Below is a small trained network, with its code and all its weights. Each question gives an input and a class and asks what happens when units are switched off, that is, made to give their printed mean instead of their output.

import numpy as np


def w(rows, s, z=0):
    codes = np.array(rows[::2]) - 128.0
    scale = np.full(codes.shape[1], s)
    scale[-1] = z or s
    return codes * scale


def norm(h):
    return h / np.sqrt((h * h).mean(-1, keepdims=True) + 1e-5)


def f(y):
    return np.maximum(y, 0)


def log_softmax(a):
    a = a - a.max(-1, keepdims=True)
    return a - np.log(np.exp(a).sum(-1, keepdims=True))


def net(x, mask):
    res = np.array(x, float).reshape(1, 6) / 4 @ E
    u = 0
    for l in range(4):
        y = f(norm(res) @ A[l][:, :-1].T + A[l][:, -1])
        res = res + np.where(mask[u : u + 5], y, B[l][:, -1]) @ B[l][:, :-1]
        u += 5
    return log_softmax(norm(res)[-1] @ U[:, :-1].T + U[:, -1])


A, B = {}, {}
E = w([
[127,87,162,111,161,109,80],'x0',
[123,90,92,67,235,128,51],'x1',
[53,102,129,219,103,144,131],'x2',
[137,151,135,237,152,13,97],'x3',
[58,129,115,140,179,43,129],'x4',
[127,100,254,125,171,121,70],'x5',
],0.0043)
A[0] = w([
[102,122,191,214,199,45,51,144],'0.n0',
[5,113,205,150,98,135,156,133],'0.n1',
[132,110,1,57,180,125,101,47],'0.n2',
[100,138,105,154,140,57,130,4],'0.n3',
[127,109,101,253,35,164,142,60],'0.n4',
],0.0085,0.0021)
B[0] = w([
[207,85,242,222,134,110,108,255],'0.n0',
[62,54,106,70,127,146,222,204],'0.n1',
[37,177,100,13,149,129,150,216],'0.n2',
[163,99,169,76,194,118,149,173],'0.n3',
[101,255,110,163,64,103,117,231],'0.n4',
],0.0078,0.0069)
A[1] = w([
[83,12,105,223,138,126,129,49],'1.n0',
[148,49,169,66,120,204,101,9],'1.n1',
[29,121,163,181,118,191,72,83],'1.n2',
[127,147,190,107,105,226,94,145],'1.n3',
[87,104,93,116,226,104,42,64],'1.n4',
],0.011,0.0016)
B[1] = w([
[151,9,135,114,117,45,204,221],'1.n0',
[190,194,173,135,129,160,75,254],'1.n1',
[113,122,124,181,124,75,165,201],'1.n2',
[97,101,181,83,135,160,124,239],'1.n3',
[111,126,173,114,77,203,104,225],'1.n4',
],0.011,0.0043)
A[2] = w([
[163,86,79,147,210,18,140,86],'2.n0',
[89,89,33,60,131,94,160,1],'2.n1',
[71,109,61,132,189,65,110,75],'2.n2',
[171,129,7,232,98,103,85,39],'2.n3',
[48,118,101,165,95,186,125,213],'2.n4',
],0.011,0.00091)
B[2] = w([
[166,38,204,116,168,83,166,241],'2.n0',
[37,123,90,150,198,141,169,253],'2.n1',
[128,136,145,93,105,204,146,165],'2.n2',
[147,254,135,181,48,78,130,206],'2.n3',
[103,104,149,96,157,64,178,253],'2.n4',
],0.0099,0.0038)
A[3] = w([
[204,157,179,87,49,181,144,196],'3.n0',
[36,106,202,53,122,118,197,248],'3.n1',
[195,88,196,59,148,254,42,34],'3.n2',
[100,162,100,114,84,169,166,137],'3.n3',
[139,193,7,43,131,96,83,94],'3.n4',
],0.0092,0.0012)
B[3] = w([
[64,86,98,116,156,128,40,181],'3.n0',
[149,144,92,135,218,177,108,246],'3.n1',
[247,200,134,86,151,147,142,207],'3.n2',
[107,88,109,70,113,100,163,170],'3.n3',
[92,99,155,176,110,105,178,157],'3.n4',
],0.011,0.012)
U = w([
[179,16,218,196,167,72,166,211],'0',
[209,169,154,58,183,212,55,180],'1',
[3,137,45,76,185,179,205,200],'2',
[79,215,83,200,2,55,162,187],'3',
[124,143,134,217,74,108,72,10],'4',
[140,89,68,170,55,174,109,4],'5',
[75,100,85,121,53,131,65,2],'6',
],0.0088,0.0039)

Each question gives the input, the list of numbers given to net, and the class t.
The units are the neurons (one row each of A and B). Each row of codes is followed by its name. A weight is (code - 128) times the scale printed after its matrix; where a second scale follows, it is the last column's (A, B and U).
mask holds one flag per neuron, layer by layer. A switched-off neuron (its flag False) gives its mean, the last column of its row in B, instead of its output. The means were averaged over made-up inputs and are rounded, as every weight is.
A unit's drop is (log p(t) with every unit on - log p(t) with that unit switched off) / (log p(t) with every unit on - log p(t) with every unit switched off).
The circuit of an input: a set's keep is (log p(t) with only the set's units on - log p(t) with every unit switched off) / (log p(t) with every unit on - log p(t) with every unit switched off). Starting from the 12 units with the biggest drops (on a tie, the unit counted first), units are removed one at a time, each time the one whose removal leaves the highest keep (on an exact tie, the one counted first), for as long as the keep stays at least 0.8.
units of the circuit, in order: the units of the circuit, biggest drop first
most important unit: the unit with the biggest drop
top k neurons: the k neurons with the biggest drops, biggest first
k most important neurons of layer l: the k neurons of layer l with the biggest drops, biggest first
drop of u: that unit's drop, to one decimal
input [-7,-6,3,-8,-7,7], class 2: top 4 neurons => 0.n0, 0.n4, 0.n3, 1.n2
input [2,-6,6,6,-2,1], class 3: units of the circuit, in order => 0.n4
input [-7,-7,5,-4,-1,3], class 2: top 2 neurons => 0.n1, 3.n1
input [0,6,6,0,-6,5], class 0: 2 most important neurons of layer 0 => 0.n2, 0.n0
input [-8,-2,8,1,1,-2], class 3: 2 most important neurons of layer 0 => 0.n4, 0.n2
input [-7,-1,3,0,1,4], class 2: 2 most important neurons of layer 2 => 2.n0, 2.n3
input [-3,1,-8,-3,4,2], class 2: top 2 neurons => 0.n0, 0.n2
input [1,-3,-6,-6,6,0], class 2: top 3 neurons => 0.n0, 0.n2, 0.n3
input [-4,3,2,0,7,-1], class 1: top 2 neurons => 0.n2, 0.n3
input [-5,1,1,-5,5,5], class 2: 2 most important neurons of layer 0 => 0.n1, 0.n0
input [8,-2,-8,5,-3,-8], class 2: top 2 neurons => 0.n0, 0.n2
input [-1,7,0,-2,-3,-4], class 2: top 2 neurons => 0.n2, 0.n0
input [2,-6,6,-2,-2,-3], class 3: 2 most important neurons of layer 0 => 0.n4, 0.n2
input [4,3,-7,-3,8,-4], class 2: most important unit => 0.n2
input [7,-8,-5,6,-7,-4], class 3: drop of 2.n0 => 0.0
input [0,-6,-3,2,-8,-4], class 3: drop of 0.n4 => 0.2
input [-2,0,6,-3,-6,2], class 2: drop of 0.n0 => 0.1
input [-2,-4,-8,-5,0,-5], class 2: drop of 0.n0 => 2.6
